Here is a tiny trained network, its code and every weight. The questions are about switching its units off for an input and a target symbol, where a switched-off unit gives its printed mean instead of its output.

import numpy as np


def w(rows, s, z=0):
    codes = np.array(rows[::2]) - 128.0
    scale = np.full(codes.shape[1], s)
    scale[-1] = z or s
    return codes * scale


def norm(h):
    return h / np.sqrt((h * h).mean(-1, keepdims=True) + 1e-5)


def f(y):
    return np.maximum(y, 0)


def softmax(a):
    e = np.exp(a - a.max(-1, keepdims=True))
    return e / e.sum(-1, keepdims=True)


def log_softmax(a):
    a = a - a.max(-1, keepdims=True)
    return a - np.log(np.exp(a).sum(-1, keepdims=True))


def net(x, mask):
    ids = ['βγδηπω'.index(c) for c in x.split()]
    T = len(ids)
    res = E[ids] + P[:T]
    u = 0
    for l in range(2):
        r = norm(res)
        for j in range(3):
            rows = slice(3 * j, 3 * j + 3)
            q, k, v = (r @ M[l][rows].T for M in (Q, K, V))
            z = softmax(np.where(np.tri(T) > 0, q @ k.T / 3**0.5, -1e9)) @ v
            o = O[l][rows]
            res = res + np.where(mask[u + j], z, o[:, -1]) @ o[:, :-1]
        u += 3
        y = f(norm(res) @ A[l][:, :-1].T + A[l][:, -1])
        res = res + np.where(mask[u : u + 4], y, B[l][:, -1]) @ B[l][:, :-1]
        u += 4
    return log_softmax(norm(res)[-1] @ U[:, :-1].T + U[:, -1])


Q, K, V, O, A, B = {}, {}, {}, {}, {}, {}
E = w([
[122,88,110,25,121,135,132,69,144],'β',
[146,97,141,151,121,99,153,36,188],'γ',
[2,134,95,141,86,81,141,147,183],'δ',
[183,175,129,128,159,62,131,35,90],'η',
[181,73,35,147,107,125,192,109,221],'π',
[116,93,128,128,100,127,191,152,86],'ω',
],0.016)
P = w([
[142,124,172,61,186,238,150,76,142],'0',
[163,157,201,93,100,189,105,115,170],'1',
[155,100,164,142,47,138,103,130,138],'2',
[137,99,158,155,48,122,138,138,145],'3',
[117,71,98,178,66,90,141,153,120],'4',
[115,137,140,164,61,79,185,174,135],'5',
[108,147,98,172,95,56,192,190,105],'6',
[112,210,109,170,105,29,223,234,99],'7',
[131,172,36,165,133,1,203,246,118],'8',
],0.0056)
Q[0] = w([
[130,109,61,110,109,52,239,117,124],'0.h0',
[137,48,173,101,102,74,177,36,99],'0.h0',
[97,140,119,128,142,156,2,193,182],'0.h0',
[159,63,195,107,130,126,103,100,106],'0.h1',
[168,138,50,140,129,104,148,135,93],'0.h1',
[143,200,184,111,153,141,164,154,78],'0.h1',
[186,100,141,99,141,172,108,140,98],'0.h2',
[216,111,86,168,163,99,194,94,131],'0.h2',
[134,116,109,219,92,101,134,128,92],'0.h2',
],0.0088)
K[0] = w([
[66,197,17,133,139,107,115,233,198],'0.h0',
[90,197,22,217,58,141,253,224,90],'0.h0',
[226,85,254,140,191,111,11,54,128],'0.h0',
[191,83,106,122,65,142,87,84,140],'0.h1',
[129,129,149,134,101,53,25,151,167],'0.h1',
[93,147,169,113,79,231,35,126,129],'0.h1',
[123,163,156,62,224,176,38,136,152],'0.h2',
[33,183,52,152,116,163,134,232,145],'0.h2',
[68,120,132,132,173,96,173,218,74],'0.h2',
],0.0051)
V[0] = w([
[254,129,66,109,148,156,143,138,177],'0.h0',
[107,125,162,128,89,102,222,143,95],'0.h0',
[145,111,124,128,143,159,163,157,65],'0.h0',
[15,187,130,144,167,132,126,150,155],'0.h1',
[231,125,173,163,192,150,88,154,103],'0.h1',
[195,63,97,167,37,104,83,187,113],'0.h1',
[99,152,149,104,92,175,135,81,97],'0.h2',
[184,128,55,95,160,121,148,95,129],'0.h2',
[83,114,141,144,127,69,143,162,159],'0.h2',
],0.0076)
O[0] = w([
[135,188,52,152,17,102,165,21,184,39],'0.h0',
[196,141,49,138,141,221,56,136,218,254],'0.h0',
[168,149,64,146,70,206,141,149,99,62],'0.h0',
[153,41,128,241,142,154,102,169,181,41],'0.h1',
[94,107,154,162,144,148,211,59,77,27],'0.h1',
[125,253,187,90,144,94,216,75,172,64],'0.h1',
[157,115,78,223,142,89,75,70,84,164],'0.h2',
[107,123,126,191,112,137,87,83,191,124],'0.h2',
[150,125,85,95,102,180,80,117,147,192],'0.h2',
],0.0065,0.0056)
A[0] = w([
[68,170,101,123,146,117,210,192,74,83],'0.n0',
[132,106,156,175,245,96,48,189,129,177],'0.n1',
[158,188,127,206,101,145,116,98,108,9],'0.n2',
[152,102,91,91,147,160,84,201,2,203],'0.n3',
],0.0057,0.0014)
B[0] = w([
[93,124,125,163,162,186,130,53,176,138],'0.n0',
[167,131,150,99,120,171,206,175,216,255],'0.n1',
[162,77,1,123,135,225,178,108,79,153],'0.n2',
[77,147,133,178,78,119,93,93,172,216],'0.n3',
],0.0085,0.0053)
Q[1] = w([
[72,173,129,21,117,145,128,159,216],'1.h0',
[167,103,156,95,132,255,175,183,113],'1.h0',
[166,161,6,142,225,153,82,214,87],'1.h0',
[182,113,58,111,138,159,58,105,172],'1.h1',
[85,176,118,172,128,118,98,90,226],'1.h1',
[139,78,77,87,158,105,220,168,240],'1.h1',
[158,139,139,159,132,171,71,178,175],'1.h2',
[145,158,12,166,112,99,158,114,173],'1.h2',
[120,83,208,152,109,74,155,99,69],'1.h2',
],0.0074)
K[1] = w([
[94,122,74,25,77,154,188,190,199],'1.h0',
[103,49,164,133,150,154,88,165,130],'1.h0',
[135,188,173,118,226,188,105,178,84],'1.h0',
[130,128,149,243,121,132,175,184,156],'1.h1',
[138,220,1,119,101,185,201,160,116],'1.h1',
[148,189,106,117,185,83,186,175,158],'1.h1',
[152,107,201,126,155,132,194,119,152],'1.h2',
[103,147,82,176,147,83,120,182,180],'1.h2',
[133,138,146,119,111,87,122,71,77],'1.h2',
],0.0091)
V[1] = w([
[72,47,78,62,124,104,102,136,85],'1.h0',
[119,180,94,32,107,185,73,76,122],'1.h0',
[158,117,67,193,146,101,159,161,65],'1.h0',
[2,88,143,179,45,250,180,127,117],'1.h1',
[83,172,229,128,142,159,88,107,63],'1.h1',
[44,23,117,134,142,136,231,155,132],'1.h1',
[223,139,108,116,140,106,127,32,111],'1.h2',
[114,130,133,183,18,96,89,129,122],'1.h2',
[99,152,146,187,78,88,97,127,146],'1.h2',
],0.0082)
O[1] = w([
[148,145,149,128,73,97,157,158,69,128],'1.h0',
[157,71,195,172,65,113,188,203,74,160],'1.h0',
[107,171,166,1,141,181,81,155,154,56],'1.h0',
[179,188,115,98,147,144,189,201,148,103],'1.h1',
[160,80,95,186,133,98,174,109,166,2],'1.h1',
[115,160,108,64,122,88,119,176,129,113],'1.h1',
[98,159,134,119,163,171,99,208,106,185],'1.h2',
[171,88,150,107,155,168,131,119,141,138],'1.h2',
[133,119,155,116,157,136,103,88,112,129],'1.h2',
],0.0092,0.0077)
A[1] = w([
[123,137,91,135,125,58,103,139,162,46],'1.n0',
[156,212,65,114,58,113,254,73,157,88],'1.n1',
[201,135,141,114,147,202,141,210,109,3],'1.n2',
[76,146,130,117,113,68,111,134,169,22],'1.n3',
],0.0094,0.0034)
B[1] = w([
[147,144,122,131,198,128,215,143,79,226],'1.n0',
[202,191,185,145,78,90,213,14,185,201],'1.n1',
[128,2,55,106,193,215,100,219,249,254],'1.n2',
[104,152,46,119,198,95,137,95,41,218],'1.n3',
],0.0093,0.0046)
U = w([
[212,45,166,198,36,59,183,215,50,81],'β',
[100,154,78,192,232,43,180,187,115,118],'γ',
[184,102,126,135,132,213,78,234,217,211],'δ',
[81,2,161,250,109,130,75,52,185,4],'η',
[86,249,148,92,119,207,45,131,45,181],'π',
[211,232,121,138,46,120,182,75,194,136],'ω',
],0.0049,0.0026)

Each question gives the input, a string of symbols that net reads in full, and the target symbol t.
The units are the heads (3 rows each of Q, K, V and O) and the neurons (one row each of A and B). Each row of codes is followed by its name. A weight is (code - 128) times the scale printed after its matrix; where a second scale follows, it is the last column's (O, A, B and U).
mask holds one flag per unit, layer by layer, with each layer's heads first. A switched-off unit (its flag False) gives its mean, the last column of its rows in O or B, instead of its output. The means were averaged over made-up inputs and are rounded, as every weight is.
A unit's drop is (log p(t) with every unit on - log p(t) with that unit switched off) / (log p(t) with every unit on - log p(t) with every unit switched off).
The circuit of an input: a set's keep is (log p(t) with only the set's units on - log p(t) with every unit switched off) / (log p(t) with every unit on - log p(t) with every unit switched off). Starting from the 12 units with the biggest drops (on a tie, the unit counted first), units are removed one at a time, each time the one whose removal leaves the highest keep (on an exact tie, the one counted first), for as long as the keep stays at least 0.8.
units of the circuit, in order: the units of the circuit, biggest drop first
k most important neurons: the k neurons with the biggest drops, biggest first
k most important neurons of layer l: the k neurons of layer l with the biggest drops, biggest first
which heads matter: for each layer, one digit per head in row order, 1 if its drop is at least 0.15 and else 0, layers parted by /
input β η γ δ η ω ω, target ω: 2 most important neurons -> (0.n3, 0.n0)
input η γ δ γ ω η ω η, target ω: units of the circuit, in order -> (1.h2, 1.n1)
input δ η ω β, target ω: which heads matter -> 100 / 011
input δ π δ, target γ: units of the circuit, in order -> (0.h0, 1.n3)
input η γ η γ δ η η γ ω, target η: 3 most important neurons -> (0.n1, 0.n3, 0.n0)
input γ δ γ η, target γ: 2 most important neurons -> (0.n1, 0.n3)
input η π η γ β π β, target ω: units of the circuit, in order -> (0.h0)
input γ γ ω δ, target ω: 2 most important neurons -> (1.n1, 0.n3)
input γ ω β π ω δ γ η η, target η: which heads matter -> 000 / 110
input γ γ η η η η γ γ γ, target η: which heads matter -> 000 / 010
input δ ω π β γ ω, target γ: which heads matter -> 110 / 101
input η β ω γ π, target ω: which heads matter -> 100 / 000
input γ δ γ β β γ η η η, target η: which heads matter -> 000 / 010
input δ γ ω, target γ: 2 most important neurons of layer 0 -> (0.n3, 0.n2)
input γ η ω η δ, target η: most important neuron -> (0.n0)
input ω γ γ γ ω δ η π β, target π: which heads matter -> 000 / 010
input γ η δ β γ, target β: which heads matter -> 100 / 101
input γ β δ ω ω, target ω: units of the circuit, in order -> (1.h2, 1.h1, 1.n1)
input γ γ δ ω γ γ γ, target γ: which heads matter -> 100 / 011
input β ω η η γ η η, target δ: which heads matter -> 000 / 100
input π η η δ γ γ π, target γ: which heads matter -> 100 / 111
input ω γ δ η γ π ω, target π: units of the circuit, in order -> (1.h1, 0.n3, 1.n2)
input γ η π η γ γ, target ω: units of the circuit, in order -> (0.h0)
